Here is a tiny trained network, its code and every weight. The questions are about switching its units off for an input and a class, where a switched-off unit gives its printed mean instead of its output.

import numpy as np


def w(rows, s, z=0):
    codes = np.array(rows[::2]) - 128.0
    scale = np.full(codes.shape[1], s)
    scale[-1] = z or s
    return codes * scale


def norm(h):
    return h / np.sqrt((h * h).mean(-1, keepdims=True) + 1e-5)


def f(y):
    return y / 2 * (1 + np.tanh(0.7978845608 * (y + 0.044715 * y**3)))


def log_softmax(a):
    a = a - a.max(-1, keepdims=True)
    return a - np.log(np.exp(a).sum(-1, keepdims=True))


def net(x, mask):
    res = np.array(x, float).reshape(1, 4) / 4 @ E
    u = 0
    for l in range(2):
        y = f(norm(res) @ A[l][:, :-1].T + A[l][:, -1])
        res = res + np.where(mask[u : u + 9], y, B[l][:, -1]) @ B[l][:, :-1]
        u += 9
    return log_softmax(norm(res)[-1] @ U[:, :-1].T + U[:, -1])


A, B = {}, {}
E = w([
[116,112,110,91,113],'x0',
[184,201,254,58,87],'x1',
[222,14,131,225,125],'x2',
[4,79,240,155,115],'x3',
],0.005)
A[0] = w([
[61,158,50,144,206,232],'L0N0',
[188,175,185,47,149,254],'L0N1',
[169,118,182,71,110,66],'L0N2',
[157,200,127,146,61,122],'L0N3',
[104,67,123,219,175,234],'L0N4',
[164,149,207,123,120,73],'L0N5',
[245,61,175,121,36,93],'L0N6',
[87,148,185,97,105,185],'L0N7',
[108,114,85,96,144,57],'L0N8',
],0.011,0.0028)
B[0] = w([
[228,133,202,115,221,237],'L0N0',
[165,164,38,190,96,247],'L0N1',
[118,155,188,113,119,168],'L0N2',
[44,61,79,187,40,160],'L0N3',
[86,96,48,57,59,254],'L0N4',
[33,146,95,67,210,179],'L0N5',
[163,138,125,113,203,229],'L0N6',
[133,2,254,236,109,209],'L0N7',
[152,168,98,134,91,135],'L0N8',
],0.0059,0.0066)
A[1] = w([
[68,102,197,103,140,111],'L1N0',
[99,139,129,88,132,60],'L1N1',
[172,251,131,126,95,146],'L1N2',
[139,202,119,84,155,168],'L1N3',
[95,128,157,113,171,8],'L1N4',
[231,146,113,128,162,111],'L1N5',
[79,129,129,117,148,51],'L1N6',
[94,121,154,123,76,199],'L1N7',
[107,105,156,125,175,6],'L1N8',
],0.015,0.0023)
B[1] = w([
[195,201,135,49,161,216],'L1N0',
[163,166,196,107,151,120],'L1N1',
[24,73,142,119,34,208],'L1N2',
[66,181,134,185,42,179],'L1N3',
[173,75,39,108,178,145],'L1N4',
[166,199,195,155,236,255],'L1N5',
[173,132,150,133,145,130],'L1N6',
[95,187,63,213,139,176],'L1N7',
[217,39,2,139,81,154],'L1N8',
],0.0076,0.0082)
U = w([
[114,236,187,192,142,161],'0',
[215,110,113,94,176,2],'1',
[61,100,87,178,1,192],'2',
],0.012,0.00076)

Each question gives the input, the list of numbers given to net, and the class t.
The units are the neurons (one row each of A and B). Each row of codes is followed by its name. A weight is (code - 128) times the scale printed after its matrix; where a second scale follows, it is the last column's (A, B and U).
mask holds one flag per neuron, layer by layer. A switched-off neuron (its flag False) gives its mean, the last column of its row in B, instead of its output. The means were averaged over made-up inputs and are rounded, as every weight is.
A unit's drop is (log p(t) with every unit on - log p(t) with that unit switched off) / (log p(t) with every unit on - log p(t) with every unit switched off).
The circuit of an input: a set's keep is (log p(t) with only the set's units on - log p(t) with every unit switched off) / (log p(t) with every unit on - log p(t) with every unit switched off). Starting from the 12 units with the biggest drops (on a tie, the unit counted first), units are removed one at a time, each time the one whose removal leaves the highest keep (on an exact tie, the one counted first), for as long as the keep stays at least 0.8.
circuit, biggest first: the units of the circuit, biggest drop first
unit that matters most: the unit with the biggest drop
k most important neurons: the k neurons with the biggest drops, biggest first
k most important neurons of layer l: the k neurons of layer l with the biggest drops, biggest first
drop when u is switched off: that unit's drop, to one decimal
input [4,2,-7,-1], class 2: unit that matters most => L0N1
input [0,-1,3,8], class 2: 2 most important neurons => (L1N5 L0N0)
input [-1,7,1,8], class 1: circuit, biggest first => (L0N5 L1N8 L1N4)
input [6,-4,0,8], class 1: 3 most important neurons of layer 1 => (L1N0 L1N2 L1N3)
input [7,1,1,8], class 1: 3 most important neurons of layer 0 => (L0N1 L0N3 L0N8)
input [0,-6,-1,5], class 1: 2 most important neurons => (L0N0 L0N1)
input [-8,-5,4,2], class 2: 3 most important neurons => (L0N4 L1N5 L1N0)
input [1,4,-1,0], class 2: circuit, biggest first => (L1N5 L0N0)
input [7,3,5,0], class 0: 2 most important neurons of layer 0 => (L0N7 L0N0)
input [-5,8,-3,0], class 2: 2 most important neurons => (L0N1 L1N5)
input [-1,-6,-7,2], class 1: 2 most important neurons of layer 1 => (L1N8 L1N4)
input [8,-7,-8,-5], class 0: 2 most important neurons => (L0N0 L1N3)
input [-4,-8,-3,-6], class 0: 2 most important neurons of layer 1 => (L1N3 L1N5)
input [-8,-8,-6,1], class 1: circuit, biggest first => (L0N0)
input [2,-8,0,-5], class 0: 4 most important neurons of layer 0 => (L0N0 L0N7 L0N3 L0N8)
input [2,8,3,5], class 1: 2 most important neurons => (L0N5 L0N6)
input [-4,-3,4,6], class 2: 2 most important neurons => (L0N4 L1N5)
input [1,1,-2,-5], class 2: 2 most important neurons => (L1N2 L0N3)
input [-7,0,0,-7], class 0: 2 most important neurons of layer 1 => (L1N5 L1N2)
input [-4,5,7,-6], class 0: unit that matters most => L0N7
input [-4,-6,-1,5], class 1: 3 most important neurons => (L0N0 L0N1 L1N2)
input [-5,-6,-3,-8], class 0: drop when L1N3 is switched off => 0.2
